Below is a small trained network, with its code and all its weights. Each question gives an input and a class and asks what happens when units are switched off, that is, made to give their printed mean instead of their output.

import numpy as np


def w(rows, s, z=0):
    codes = np.array(rows[::2]) - 128.0
    scale = np.full(codes.shape[1], s)
    scale[-1] = z or s
    return codes * scale


def norm(h):
    return h / np.sqrt((h * h).mean(-1, keepdims=True) + 1e-5)


def f(y):
    return y / 2 * (1 + np.tanh(0.7978845608 * (y + 0.044715 * y**3)))


def log_softmax(a):
    a = a - a.max(-1, keepdims=True)
    return a - np.log(np.exp(a).sum(-1, keepdims=True))


def net(x, mask):
    res = np.array(x, float).reshape(1, 8) / 4 @ E
    u = 0
    for l in range(4):
        y = f(norm(res) @ A[l][:, :-1].T + A[l][:, -1])
        res = res + np.where(mask[u : u + 4], y, B[l][:, -1]) @ B[l][:, :-1]
        u += 4
    return log_softmax(norm(res)[-1] @ U[:, :-1].T + U[:, -1])


A, B = {}, {}
E = w([
[115,112,66,157,132,141,185,116,142,198],'x0',
[125,131,118,104,105,129,138,140,141,122],'x1',
[67,133,174,209,5,136,152,86,92,109],'x2',
[56,110,203,108,197,148,227,147,148,97],'x3',
[131,129,125,136,132,134,128,134,125,123],'x4',
[109,114,116,140,133,129,113,143,130,118],'x5',
[150,105,171,141,111,188,96,147,182,153],'x6',
[112,118,124,117,123,118,119,119,139,132],'x7',
],0.014)
A[0] = w([
[130,127,131,103,110,166,125,118,112,150,32],'0.n0',
[111,57,70,139,116,185,170,121,126,206,1],'0.n1',
[144,93,168,136,115,255,89,105,212,157,6],'0.n2',
[101,112,66,135,123,174,177,134,99,242,11],'0.n3',
],0.0083,0.006)
B[0] = w([
[116,106,124,139,114,88,101,122,103,101,66],'0.n0',
[140,191,140,157,134,71,135,106,185,78,194],'0.n1',
[137,131,155,128,97,5,138,245,64,180,250],'0.n2',
[152,185,137,158,142,98,120,108,196,50,223],'0.n3',
],0.016,0.0023)
A[1] = w([
[84,133,157,170,92,163,146,120,96,130,49],'1.n0',
[166,142,92,136,90,179,68,117,112,162,45],'1.n1',
[99,154,40,101,150,1,200,90,21,74,3],'1.n2',
[125,185,37,132,87,146,30,76,116,203,51],'1.n3',
],0.0077,0.0076)
B[1] = w([
[126,142,105,105,131,144,116,114,135,169,160],'1.n0',
[153,85,162,95,102,117,184,148,139,104,158],'1.n1',
[134,155,198,176,124,73,108,255,124,211,229],'1.n2',
[174,57,112,164,124,115,156,131,118,65,252],'1.n3',
],0.014,0.0034)
A[2] = w([
[42,94,232,101,178,245,188,148,191,172,60],'2.n0',
[100,111,70,107,160,186,95,137,81,157,109],'2.n1',
[57,153,155,189,5,97,139,63,73,106,95],'2.n2',
[137,163,228,80,119,98,18,137,107,2,2],'2.n3',
],0.0075,0.0071)
B[2] = w([
[135,101,111,134,103,86,128,106,80,93,205],'2.n0',
[119,149,138,112,111,130,125,124,99,128,116],'2.n1',
[108,147,116,85,161,213,104,142,138,173,253],'2.n2',
[151,196,93,211,155,85,167,93,250,133,169],'2.n3',
],0.016,0.0071)
A[3] = w([
[217,81,121,119,51,111,41,152,129,141,2],'3.n0',
[176,121,47,8,255,104,72,138,143,162,89],'3.n1',
[198,145,69,162,84,171,68,123,118,112,76],'3.n2',
[46,73,179,105,175,127,251,137,92,69,30],'3.n3',
],0.0082,0.004)
B[3] = w([
[77,128,144,121,167,49,189,94,47,82,214],'3.n0',
[46,127,163,166,21,244,122,94,116,170,254],'3.n1',
[102,78,159,36,233,99,180,122,121,90,222],'3.n2',
[228,94,54,112,105,73,64,87,107,100,254],'3.n3',
],0.011,0.0049)
U = w([
[159,66,99,94,123,97,137,87,73,67,254],'0',
[88,132,126,95,112,254,104,111,112,167,129],'1',
[126,143,167,125,123,72,117,219,100,183,121],'2',
[136,183,99,157,150,115,152,82,223,112,111],'3',
],0.022,0.00074)

Each question gives the input, the list of numbers given to net, and the class t.
The units are the neurons (one row each of A and B). Each row of codes is followed by its name. A weight is (code - 128) times the scale printed after its matrix; where a second scale follows, it is the last column's (A, B and U).
mask holds one flag per neuron, layer by layer. A switched-off neuron (its flag False) gives its mean, the last column of its row in B, instead of its output. The means were averaged over made-up inputs and are rounded, as every weight is.
A unit's drop is (log p(t) with every unit on - log p(t) with that unit switched off) / (log p(t) with every unit on - log p(t) with every unit switched off).
The circuit of an input: a set's keep is (log p(t) with only the set's units on - log p(t) with every unit switched off) / (log p(t) with every unit on - log p(t) with every unit switched off). Starting from the 12 units with the biggest drops (on a tie, the unit counted first), units are removed one at a time, each time the one whose removal leaves the highest keep (on an exact tie, the one counted first), for as long as the keep stays at least 0.8.
units of the circuit, in order: the units of the circuit, biggest drop first
most important unit: the unit with the biggest drop
k most important neurons: the k neurons with the biggest drops, biggest first
top k neurons in layer l: the k neurons of layer l with the biggest drops, biggest first
drop of u: that unit's drop, to one decimal
input [-5,2,-6,-5,7,2,-3,-1], class 1: most important unit -> 3.n1
input [-4,-3,-4,-1,-7,8,0,-1], class 1: top 2 neurons in layer 0 -> 0.n3; 0.n1
input [3,-2,-8,7,8,1,3,-6], class 1: 2 most important neurons -> 3.n1; 1.n3
input [-8,6,8,7,5,-8,-4,-7], class 1: 3 most important neurons -> 2.n2; 0.n3; 1.n3
input [3,3,6,7,-3,-8,-3,1], class 0: 3 most important neurons -> 3.n3; 2.n0; 3.n1
input [8,-1,-8,1,5,-2,-3,-3], class 1: 2 most important neurons -> 3.n1; 2.n3
input [5,2,4,-7,5,-6,-8,6], class 2: 3 most important neurons -> 1.n2; 3.n3; 2.n0
input [4,8,-3,3,-8,7,5,1], class 2: 3 most important neurons -> 0.n2; 2.n2; 2.n3
input [-8,5,-4,7,-8,3,7,-2], class 3: 2 most important neurons -> 2.n3; 1.n2
input [-1,5,3,-5,5,-7,6,2], class 2: 2 most important neurons -> 0.n2; 3.n3
input [5,-7,6,4,-5,-8,7,-7], class 2: 2 most important neurons -> 0.n2; 3.n1
input [-8,-4,0,1,-1,1,-5,-3], class 3: 2 most important neurons -> 2.n3; 0.n2
input [2,-5,-2,-8,4,3,8,-8], class 0: 3 most important neurons -> 3.n0; 1.n2; 1.n3
input [-2,-2,5,2,1,-2,-5,0], class 1: most important neuron -> 2.n2
input [5,-1,6,-5,-8,-1,-5,5], class 1: top 2 neurons in layer 2 -> 2.n2; 2.n0
input [-7,0,1,-1,0,-7,3,-8], class 3: drop of 2.n3 -> 0.8
input [-2,-5,2,8,7,8,2,-5], class 0: drop of 0.n3 -> 0.0
input [-6,8,-8,-3,5,-3,-4,3], class 1: drop of 3.n1 -> 0.8
input [7,7,2,8,-8,-4,8,8], class 0: top 2 neurons in layer 2 -> 2.n0; 2.n3
input [-8,-1,-8,-1,-5,-7,-1,2], class 1: top 2 neurons in layer 0 -> 0.n3; 0.n1
input [5,-6,5,7,4,-5,7,-2], class 0: units of the circuit, in order -> 2.n0
